In the rows, zero is written as 128.
Each row of numbers stands for one element and depends on some of the facts below. Use the named rows to name the rest.

Some rows with their names:
j814: [123 116  91 106 108 101 134 159 140 130 149 109 147 118 157 118 135 150
 104 104 139 142 169 105 122 115]
j35: [123 124  85 101 110  83 124 150 140 128 158 119 139 122 163 117 148 148
 106 107 123 148 149 100 118 127]
j44: [120 118  90 102 108  93 128 153 141 126 154 114 145 119 161 119 143 149
 107 104 132 146 160 101 120 122]
j737: [ 81 118  94 123  97  83 148 128 156 127 193  81 121 152 162 115 121 138
 111 133 141  90 135 122 128 131]
j165: [ 92 121 128 144 126 131 112 150  98 131 141 108 138 154 152 126 154 115
 174 133 116 119 142 127 114 107]
j315: [123 117 130 157 106 128 126 137 151 131 155  98 138 145 143 130 101 136
 120 153 158 103 127 151 137 137]
j239: [113 120 128 146 101 111 119 129 149 124 166 108 133 146 150 128 114 135
 127 156 147 104 112 142 134 143]
j693: [154 121 101 111 114 113 145 142 120 103 119 139 108 118 167 134 133 130
 120 122 101 138 129 103 126 138]
j141: [120 126 126 150 100 110 121 138 142 130 163 109 128 144 147 127 109 136
 125 160 148 101 111 145 134 136]
j806: [119 120 131 152 105 124 130 138 154 131 159  99 137 146 145 126 107 137
 124 156 153 103 126 146 138 133]
j17: [105 127 126 147 133 131 111 154  98 140 137 106 137 155 144 125 151 117
 173 134 113 122 137 129 114 107]
j640: [149 116 115 113 120 133 131 138 143 109 123 133 142 121 156 133 134 136
 128 118 122 150 146 105 125 141]
j857: [101 125 124 152 130 130 108 154  97 137 139 104 137 156 148 124 152 117
 165 133 114 123 141 136 114 106]
j867: [118 124 128 149 106 113 122 132 154 128 165 106 133 148 147 125 114 134
 124 156 146 107 115 144 134 142]
j989: [103 125 127 145 132 133 113 152  98 137 136 108 137 154 143 128 149 116
 175 134 115 121 138 127 112 108]
j203: [113 124 127 150 103 100 109 127 149 123 170 112 130 149 154 123 122 133
 123 157 139 110 104 146 135 149]
j156: [148 117 113 112 119 132 132 139 143 110 124 133 139 121 158 131 138 137
 124 119 121 149 148 105 124 139]
j844: [145 120 114 113 119 120 123 134 141 105 129 140 136 122 162 129 144 133
 127 119 111 156 134 105 125 147]
j773: [108 141 105 135  80 148  99 176 178 114 186 169 111 167 155  86 138 121
  94 189 136  66 121 158  72 168]

How the elements are related:
j108 {π=523, λ=j419}
j113 {π=509, λ=j419}
j115 {π=217, λ=j287}
j130 {π=217, λ=j712,j534,j640}
j134 {π=217, Φ=j469,j165,j534,j407}
j137 {π=509, λ=j633}
j141 {π=523, λ=j475}
j145 {π=509, λ=j339}
j147 {π=217, λ=j239,j228}
j149 {π=509, λ=j197,j933}
j152 {π=523, λ=j113,j771}
j156 {π=217}
j158 {π=217, λ=j685}
j164 {π=217, Φ=j339,j482,j149,j35, λ=j602}
j165 {π=509}
j17 {π=509, λ=j339}
j173 {π=217}
j182 {π=509}
j184 {π=523, Φ=j655,j227,j814,j573,j38,j687,j35, λ=j459}
j195 {π=217, Φ=j227,j961,j141}
j197 {π=217}
j199 {π=217, λ=j113}
j203 {π=523, λ=j657}
j219 {π=523, λ=j601}
j226 {π=217, Φ=j469,j203,j407,j115,j857}
j227 {π=217}
j228 {π=217, λ=j550,j753}
j231 {π=217, λ=j339,j227,j775}
j232 {π=523, Φ=j389,j56,j550}
j239 {π=523, λ=j723}
j242 {π=217}
j254 {π=217}
j258 {π=217, Φ=j322,j767, λ=j475}
j263 {π=217, Φ=j318,j824,j799}
j267 {π=523, Φ=j315,j197,j276,j753,j182}
j27 {π=523, λ=j550,j70}
j276 {π=523}
j286 {π=217, λ=j594}
j287 {π=523, λ=j254,j113}
j315 {π=523}
j318 {π=509, λ=j315,j401}
j320 {π=217, λ=j149}
j322 {π=523, λ=j152,j320,j340}
j328 {π=217, λ=j601,j232}
j329 {π=509, Φ=j70, λ=j81,j173}
j339 {π=523, λ=j158,j38}
j340 {π=217, λ=j993}
j342 {π=217, λ=j775}
j35 {π=217, λ=j814,j713,j44,j737}
j351 {π=523, λ=j989}
j364 {π=509, λ=j141}
j365 {π=523, Φ=j242,j785,j824,j757,j987,j629,j867,j799, λ=j686}
j378 {π=217}
j38 {π=509, λ=j867}
j380 {π=217, λ=j664}
j388 {π=509, λ=j757}
j389 {π=523, λ=j184,j17,j228}
j401 {π=523}
j407 {π=217, λ=j70}
j419 {π=509, λ=j364,j870}
j428 {π=217, Φ=j339,j702,j322,j677,j753,j115, λ=j320}
j44 {π=217, λ=j276}
j45 {π=217, λ=j315,j287}
j454 {π=217, Φ=j519,j459,j647,j687,j723,j614, λ=j339}
j458 {π=509, λ=j890}
j459 {π=509, λ=j38}
j469 {π=523, λ=j84}
j471 {π=509, λ=j961}
j475 {π=217, Φ=j775}
j477 {π=217, λ=j339,j739,j811}
j482 {π=217, λ=j685}
j498 {π=509, Φ=j904,j158,j633,j891,j149,j640,j286}
j50 {π=217, λ=j56,j602}
j502 {π=523, Φ=j315,j27,j790,j471,j857,j977, λ=j824}
j515 {π=217, λ=j904}
j519 {π=217, λ=j318}
j525 {π=523, Φ=j748,j173, λ=j184}
j534 {π=217, λ=j775,j158,j482}
j550 {π=523}
j56 {π=217}
j563 {π=509}
j564 {π=523, Φ=j469,j318,j69, λ=j502}
j573 {π=217, λ=j655,j993,j482}
j584 {π=509}
j59 {π=523, λ=j515,j757}
j594 {π=523, λ=j753}
j601 {π=217, λ=j85,j785}
j602 {π=217, Φ=j276,j115,j811}
j614 {π=523}
j615 {π=523, Φ=j318,j727,j459,j687}
j619 {π=509, Φ=j726,j773,j242,j156}
j629 {π=509}
j633 {π=509, λ=j351}
j640 {π=217, λ=j158}
j647 {π=217, λ=j108,j70}
j655 {π=509, λ=j863,j182}
j657 {π=523, λ=j669}
j664 {π=217, Φ=j378,j703}
j669 {π=523, Φ=j165,j328,j239,j573,j38,j108,j364,j458,j44, λ=j184,j141}
j677 {π=523}
j685 {π=509}
j686 {π=217, λ=j594}
j687 {π=217, λ=j563}
j69 {π=509}
j693 {π=217, Φ=j519,j141,j888,j832,j798, λ=j239}
j70 {π=523, λ=j933}
j702 {π=523}
j703 {π=217, λ=j602,j267,j219}
j708 {π=509}
j712 {π=523, Φ=j50,j989,j70,j458}
j713 {π=523}
j723 {π=217, λ=j182}
j726 {π=509, λ=j184,j525}
j727 {π=523, λ=j227}
j737 {π=523, Φ=j165,j380,j50,j388,j799,j286, λ=j888,j987}
j739 {π=217, λ=j981}
j748 {π=217, λ=j242}
j753 {π=217}
j757 {π=217, λ=j85}
j767 {π=523, λ=j888}
j771 {π=509, Φ=j584,j342,j388,j287}
j773 {π=523, λ=j69}
j775 {π=217, λ=j655}
j785 {π=523}
j790 {π=509, λ=j56,j258}
j798 {π=217, λ=j753}
j799 {π=217, λ=j726}
j806 {π=523}
j81 {π=523, Φ=j844, λ=j227}
j811 {π=217, λ=j708}
j814 {π=217}
j824 {π=509}
j832 {π=523, λ=j888}
j838 {π=217, Φ=j339,j888,j182,j614, λ=j708,j657}
j84 {π=509, λ=j708,j640}
j844 {π=217, λ=j594,j550}
j85 {π=217}
j850 {π=217, λ=j563}
j854 {π=523, Φ=j806,j340,j687,j799}
j857 {π=509}
j860 {π=217, λ=j685}
j863 {π=523, Φ=j231,j286, λ=j806}
j867 {π=523, λ=j475}
j870 {π=523, Φ=j389,j342,j702,j152,j824,j407,j482}
j888 {π=509}
j890 {π=509}
j891 {π=509, λ=j428,j601}
j904 {π=523, λ=j708}
j909 {π=217, λ=j152}
j933 {π=217, Φ=j156,j519,j640,j601, λ=j475}
j961 {π=217, λ=j515,j989}
j977 {π=523, λ=j320}
j981 {π=509, λ=j563}
j987 {π=217}
j989 {π=509, λ=j748,j454,j149}
j990 {π=217, Φ=j708,j227,j888, λ=j655}
j993 {π=509, Φ=j165,j50,j239,j677,j601}

Name these rows:
No name comes twice in this set of rows, the named rows included.
[140 114 117 114 124 132 159 137 155  93 120 121 120 128 172 115 145 124
 120 113  91 150 160 104 141 135]	j263
[158 118  97 116 122 120 141 136 125 103 116 133 113 122 162 135 130 131
 112 116 100 141 132 108 125 144]	j838
[116 125 123 143 105 111 151 133 153 119 161  97 108 151 158 116 119 127
 121 156 122  99 123 137 143 134]	j854
[120 120 128 152 105 121 125 135 153 130 161 100 136 147 146 127 109 137
 122 155 153 103 123 146 135 139]	j550
[138 115  90 108 102 162 144 174 154  96 131 155 115 134 166 105 137 124
  89 129 118 107 175 117  90 146]	j664
[147 119 116 110 121 124 125 133 144 105 126 139 138 122 160 130 143 134
 129 118 112 155 137 103 125 147]	j231
[156 115 101 114 126 128 144 130 136  99 116 130 119 126 162 134 133 127
 115 112 101 144 139 104 126 149]	j164
[153 108 106 118 124 136 148 132 138  97 114 125 126 124 163 134 128 128
 114 110 108 142 150 108 130 145]	j258
[126 125 120 152 108 114 119 130 149 132 163 104 133 149 144 129 110 136
 118 154 147 105 112 148 130 143]	j339
[142 111 120 118 116 130 126 141 141 103 123 133 143 119 162 130 136 134
 124 118 121 152 148 112 132 141]	j534
[118 122 122 151 106 113 117 130 154 129 167 103 135 150 148 126 115 136
 118 154 147 106 119 146 131 142]	j702
[122 118 132 154 104 128 129 137 152 131 156  98 139 145 144 129 103 136
 123 155 158 101 128 149 136 136]	j401
[119 122 121 148  98 106 145 138 133 120 158 105 103 142 157 124 107 130
 119 159 131  92 111 143 140 132]	j184

The same elements again, as new rows of numbers:
Known rows:
j726: [ 74  98  94 192 130 103 143  33  81 127  51 128 131 136 199 188 112 197
 118 182 125 144 106 203 137 169 156 164 110 116  77 133  81 133 109 149
  26 122]
j328: [148 172 133 128 123 142 113 153 131 140 144 103 123 150 151 135 114 154
 126  94 113 128 151 122 165 126 129 126 124 120 147 145 143 121 105  92
 134 123]
j339: [ 78  71 101 120 135 112 113 105 105  81 132 161  64 173 110 103 105  33
  41 210 117 213 118 165  73  91  75 135 146 136 180 141 130 235 145 146
 215 171]
j108: [110 117 119 138 138 129 117  95 196 134 149 133 130 116 133 101 144 121
 162 172 127 138 133 160 114 125 129 129 128 107 144 135 142 168 167 173
 137 122]
j977: [112 117 112 143 140 123 114 105 194 129 142 132 122 117 126 101 142 113
 150 174 130 133 134 148 107 124 115 127 126 112 148 139 147 161 168 173
 146 132]
j320: [140 173 130 129 127 138 112 150 125 138 133 108 120 151 144 138 109 153
 121 103 117 127 136 116 161 122 122 131 115 119 150 141 143 118  96  84
 130 121]
j723: [135 174 126 131 119 133 110 153 134 147 133 114 117 153 146 127 115 151
 124  90 114 126 140 117 155 134 122 135 105 128 148 150 141 115  96  77
 136 122]
j239: [120 112 122 125 133 125 124 103 195 128 159 128 141 114 135  94 142 120
 155 168 118 150 144 166 121 111 132 117 140 108 136 127 134 171 168 181
 131 128]
j219: [113 117 116 143 133 122 114 106 195 128 138 128 129 114 122 100 151 109
 158 166 134 127 138 148 110 126 120 125 127 115 140 139 144 165 166 171
 140 123]
j44: [146 172 128 125 123 138 112 156 126 139 144 105 130 150 142 138 110 154
 123  95 114 132 146 121 165 125 130 130 122 116 149 144 142 120 106  89
 133 126]
j287: [109 115 112 155 147 125 114  97 202 125 146 131 124 117 130 102 145 110
 159 169 131 131 138 149 109 133 122 122 122 113 140 137 141 162 169 172
 137 118]
j70: [120 119 155  92 133 129 129  90 193 125 179 131 145  89  97 102 148 126
 154 194 126 155 116 145 140  76 151 123 152 118 142 110 151 174 168 163
 123 131]
j981: [103 133 152 132  96 118 125 111 113 109  79  99 152 122 141 137 128 131
 125 131 166 103 129 133 105 144 141 162 125 160  56 116  78 137 127 156
 110 126]
j677: [122 123 121 139 139 127 117 108 193 118 154 129 124 107 127 105 141 108
 153 176 136 132 137 140 115 120 120 122 146 122 147 129 138 165 181 183
 144 121]
j263: [151 109 113 127 183 124 151 158  77 146 134 171 148 138  92 127 129 101
 175  43 100 104 128  87 103 139 123  78  86 101 120 114 157  66  80  52
 107 128]
j615: [116  38 108 122 165 117 162 125 160 168 127 195 127  97  71  58 168  92
 194 111 108 115 112 141  58 160 126 102 115  99 121 123 169 112 141 150
 144 144]
j401: [112 118 117 141 133 120 113 109 197 126 145 128 127 112 117  96 148 109
 154 168 135 125 134 142 111 119 121 129 124 116 139 140 144 159 169 175
 146 126]
j134: [213 142 145  94 166 157 165 165  56 156 153 157 166 125 156 119  87 127
 151  53  95 150 131  99 137 149 138  94 154  66 143 112 136  67 129 141
 146 132]
j844: [151 172 141 128 124 112 107 191 125 158 123 114 131 116 133 109 111 149
  80 122 106 121 158  99 162  60  76 109 139 124 145 128 157 103  79 105
  75 119]

Which element is each row?
No name comes twice in this set of rows, the named rows included.
[ 96  99 109 128 136 119 114 112 179 132 131 129 123 119 110  77 144 102
 147 163 122 137 138 153  97 124 114 132 121 113 136 142 155 173 147 162
 154 146]	j727
[121 145 114 118 121 125 116 164 136 166 118 110 121 150 125 104 128 156
 140  70 106 114 148 128 144 147 127 137  92 115 129 157 155 108  77  64
 137 136]	j687
[145  62 129 121 172 133 162  88 166 115 195 186 167 102  95 105 156  69
 196 132 103 146 134 148  93 115 158  58 147 115 123  82 126 136 172 149
  97 106]	j737
[105 133 156 119 100 114 126 108  97 107  81  96 149 111 128 148 130 142
 120 149 173 110 109 122 113 138 141 165 124 156  66 111  86 134 130 156
 114 136]	j790
[152  66 105 118 190 125 160 120 122 158 125 184 147  87 108  71 136  91
 191 120 110 136 116 127  65 156 119  92 134  65 127 120 159 116 167 199
 157 154]	j564
[139 171 126 135 130 125 112 152 121 144 133 106 121 142 148 134 108 159
 106 109 111 132 149 121 165 107 112 123 121 114 153 143 143 118  95  91
 109 121]	j147
[ 96  97  82 174 166 109 123  72 159 137 121 151 109 118 146 123 133 133
 131 203 106 154 126 178 117 124 106 121 122  86 157 144 147 167 151 174
  96 133]	j389
[114  31  65 198 194 124 182  34 129 149 116 228  95 122 172 144 132 155
 170 194  80 175  90 210 116 168 146 104 132  73 174 130 139 116 154 169
  54 109]	j525
[105 136 145 122 105 115 119 119 102 127  76  85 164 111 141 131 129 139
 131 125 170 102 128 131  99 146 139 160 123 136  55 120  84 129 128 166
 119 138]	j69
[149 171 140 127 114 113 112 196 133 162 124 115 118 120 132 103 115 165
  77 117 101 128 153 107 165  72  83 116 138 124 148 137 152 107  75 107
  83 120]	j798
[113  49 111  83 131 115 162 174  16 141 118 192  82 184  90  90  97  81
  44  84  61 200 120 150 104 107 102 104 148 132 160 131 146 126  39  43
 167 177]	j454
[122 139 156 129 104 118 120 119  94 115  77  92 159 112 150 144 123 136
 119 133 169 110 125 124 103 145 131 160 131 140  62 115  80 133 143 183
 121 133]	j857
[139  56 124 125 154 132 160 117 148 125 153 200 116 116  92  93 140  72
 150 151 111 141 109 136  83 128 120  97 156 126 147 106 138 138 165 166
 145 118]	j81

